Rows with their classes
4  -34  27  2  31  7  22  -44  -6  -19  -12  -1  18  11  -4  -5  -17  21  -7  14  14  13  14  -10  3  -10  -19  -44  -28  -38  -22  -10  25  4  8  -2 : HB
2  -17  3  31  13  -3  2  -25  -3  -7  -6  -12  -17  71  -7  -16  31  17  -12  -3  9  -10  -14  -18  18  -21  11  -9  3  -4  0  -2  6  -12  -11  18 : ZR
10  3  6  -2  -4  6  0  -2  -16  -7  0  6  -1  2  2  0  -25  -3  -19  20  -17  8  -1  13  -4  -19  5  4  -18  -3  -4  -6  -3  -2  26  -12 : DG
6  -7  -9  -11  17  -17  13  -15  -8  -3  12  12  1  -22  -2  -4  -2  -2  -6  21  -20  -15  -1  -71  -16  1  1  -23  -18  4  11  -9  -10  -6  -3  -12 : HB
10  -24  21  -40  28  -22  15  -35  -22  -13  3  14  22  -9  1  12  -5  7  0  6  -14  10  -11  4  -6  14  10  -17  -12  -18  13  2  -31  -28  -6  -5 : HB
6  -14  17  -28  25  -24  29  -13  -3  -5  5  19  5  -3  -3  8  -9  -7  -13  8  -16  2  8  -7  -7  4  3  -16  -21  46  25  -11  -25  -15  1  -6 : HB
12  1  -2  -3  -21  -55  9  9  5  5  30  21  1  -39  14  7  -6  -1  8  31  -45  26  -10  14  -16  24  12  16  1  5  17  4  -33  -8  0  -1 : TL
-4  -46  13  -27  22  -18  23  -13  -13  -35  4  10  10  6  -8  8  -2  -8  -14  3  -22  15  -1  6  6  8  9  -15  -14  -9  3  3  -15  -18  5  -2 : HB
2  -4  10  21  5  -15  13  -16  8  -8  11  -2  3  -34  9  -3  -23  -10  -3  24  -23  -4  -2  -10  -9  16  -16  -1  -8  -15  2  -14  12  4  -7  14 : TL
3  -3  -6  2  13  -22  23  -3  6  0  5  40  5  -19  14  -3  -11  -13  -19  8  -36  -1  13  1  -33  9  -4  -7  -24  3  8  -19  -4  3  1  -12 : DG
14  22  25  25  -47  9  -10  -5  6  19  18  8  -1  3  -1  11  -16  -9  12  12  15  -9  -14  -3  5  -1  -5  11  10  -59  1  8  -21  -2  4  15 : MD
-3  -4  34  7  -33  26  -22  -24  -23  8  2  10  7  1  -34  17  -32  -9  11  11  34  -8  -15  -5  17  10  -24  6  6  -14  -7  -11  36  -5  9  1 : MD
1  9  12  5  -1  35  14  -34  -2  -11  14  -19  -3  -11  7  -21  0  21  -8  14  -13  3  -6  -25  10  17  5  -6  0  -38  -4  3  -6  -6  -7  5 : ZR
3  17  16  21  -22  19  -14  -4  5  10  12  1  0  13  -13  4  -32  -3  4  1  18  -12  -6  -1  15  -3  -13  17  3  3  -7  1  -1  2  8  -3 : MD
-10  -6  4  0  13  -24  -3  -12  4  -4  14  -2  -6  -14  -5  -9  40  23  -4  3  5  -1  -15  -19  8  -9  14  -2  -10  -16  17  6  -7  -10  -7  14 : ZR
9  -26  19  -25  33  -23  32  -36  -9  -14  3  17  10  4  -14  -11  -13  -7  -20  7  -1  18  5  -15  14  0  -1  -29  -20  -6  -7  -14  -7  -26  1  -15 : HB
7  -10  -4  -22  16  -10  17  -6  7  -2  7  7  4  -4  -11  6  -13  -37  -15  10  -17  -14  9  1  5  0  8  6  -17  -9  -5  -3  -15  -8  -2  -16 : DG
-5  5  14  -22  7  -21  -1  -25  -10  -5  11  -11  -5  2  17  -8  25  21  3  -5  7  17  -8  -15  18  -8  1  -4  8  -15  14  0  -2  -11  -7  -1 : ZR
-7  0  -1  -8  7  -9  3  3  5  1  6  4  -5  5  4  -2  0  -11  -13  9  -34  -6  13  23  -17  0  10  -4  -9  4  -8  7  -6  -4  11  -13 : DG
-2  11  9  23  11  -32  18  -36  -10  -6  8  -14  -3  -19  -29  -9  14  12  7  13  -10  7  -8  -30  31  -9  -3  -10  -8  -13  13  2  8  -3  -13  9 : ZR
8  17  24  16  -23  6  11  -3  -1  9  17  6  -6  22  -2  -3  0  -11  -5  -5  9  4  -13  -4  1  -1  8  -10  -2  15  -2  -1  -26  -5  -2  -5 : MD
-1  15  12  14  -17  -21  11  -20  7  -8  24  -6  3  -39  9  -1  -38  -8  3  22  -22  0  -1  -23  -5  19  -1  -2  -6  12  15  10  -7  -3  3  12 : TL
3  4  26  10  23  -10  17  -48  -11  -12  5  -25  -3  -4  10  -17  45  17  -3  7  6  3  -14  -33  5  -19  -6  -30  24  2  2  -10  37  -15  -18  0 : ZR
4  9  6  5  1  -15  0  -16  -1  -1  8  -2  -14  1  -3  -19  22  14  -3  0  -6  -1  -17  -6  26  -5  11  -11  11  8  4  2  -8  8  -5  0 : ZR
5  23  10  6  -49  -26  -13  9  2  16  11  12  -11  26  4  8  -21  6  4  -2  -10  -3  -14  32  9  16  3  10  19  15  3  3  -24  -9  9  6 : MD
3  23  11  -21  4  -4  20  -8  5  -2  3  15  18  8  -4  -1  -22  -8  -24  5  -11  -12  -9  24  -12  -4  4  0  -16  -12  -19  -15  -5  5  1  -3 : DG
-4  -13  5  11  -10  -8  1  -13  0  2  16  0  25  -17  71  1  -21  -1  -14  -2  -25  -10  -5  -2  -12  -3  -6  14  -15  -24  10  -3  14  -3  -1  -3 : TL
17  15  11  14  -29  -24  -2  6  1  -5  24  3  -3  -38  8  2  -23  -1  -4  23  -44  -3  -10  7  -4  16  10  14  -4  11  7  10  -14  -10  21  3 : TL
5  -21  5  -37  42  -24  10  -25  -6  -13  3  17  15  6  -10  15  -11  -5  -30  11  -21  6  1  2  7  8  12  -15  -13  -6  -2  -13  -11  -15  -2  -8 : HB
4  -3  -1  33  10  -11  1  -29  -17  -9  -27  -30  -15  -6  -11  -26  35  14  -4  -1  -10  15  -8  -10  27  -23  2  -10  -13  11  1  3  15  -12  -5  5 : ZR

Rows with their classes
32  6  6  -25  -6  9  41  -4  44  6  14  -2  21  -14  9  -10  7  2  16  -11  4  -25  18  -6  -3  -4  -10  6  -1  2  -27  31  -5  -6  4  -7 : Ll
9  -11  -1  -8  -10  6  -5  6  4  1  -2  -3  -5  -6  27  -6  1  -4  12  4  7  -21  14  0  7  2  -7  10  0  6  -11  -19  1  2  -12  1 : TG
-19  0  -6  1  -8  0  -27  2  -15  0  -3  2  36  6  19  -3  -1  -2  -5  3  1  -5  -2  2  2  -2  15  -1  -2  -6  7  -2  5  -5  -4  7 : TG
-25  -12  26  9  13  -20  -11  -8  -6  -2  18  -1  -45  11  -35  10  -3  4  -9  5  2  10  6  -5  -3  -3  5  -3  2  -3  15  -47  -1  13  -9  -7 : Ll
12  -4  8  -1  -2  -3  36  1  15  1  -14  -5  -8  -9  7  -2  2  0  18  -5  5  -22  25  2  -2  -1  -8  3  1  5  -7  -16  -2  6  0  -13 : TG
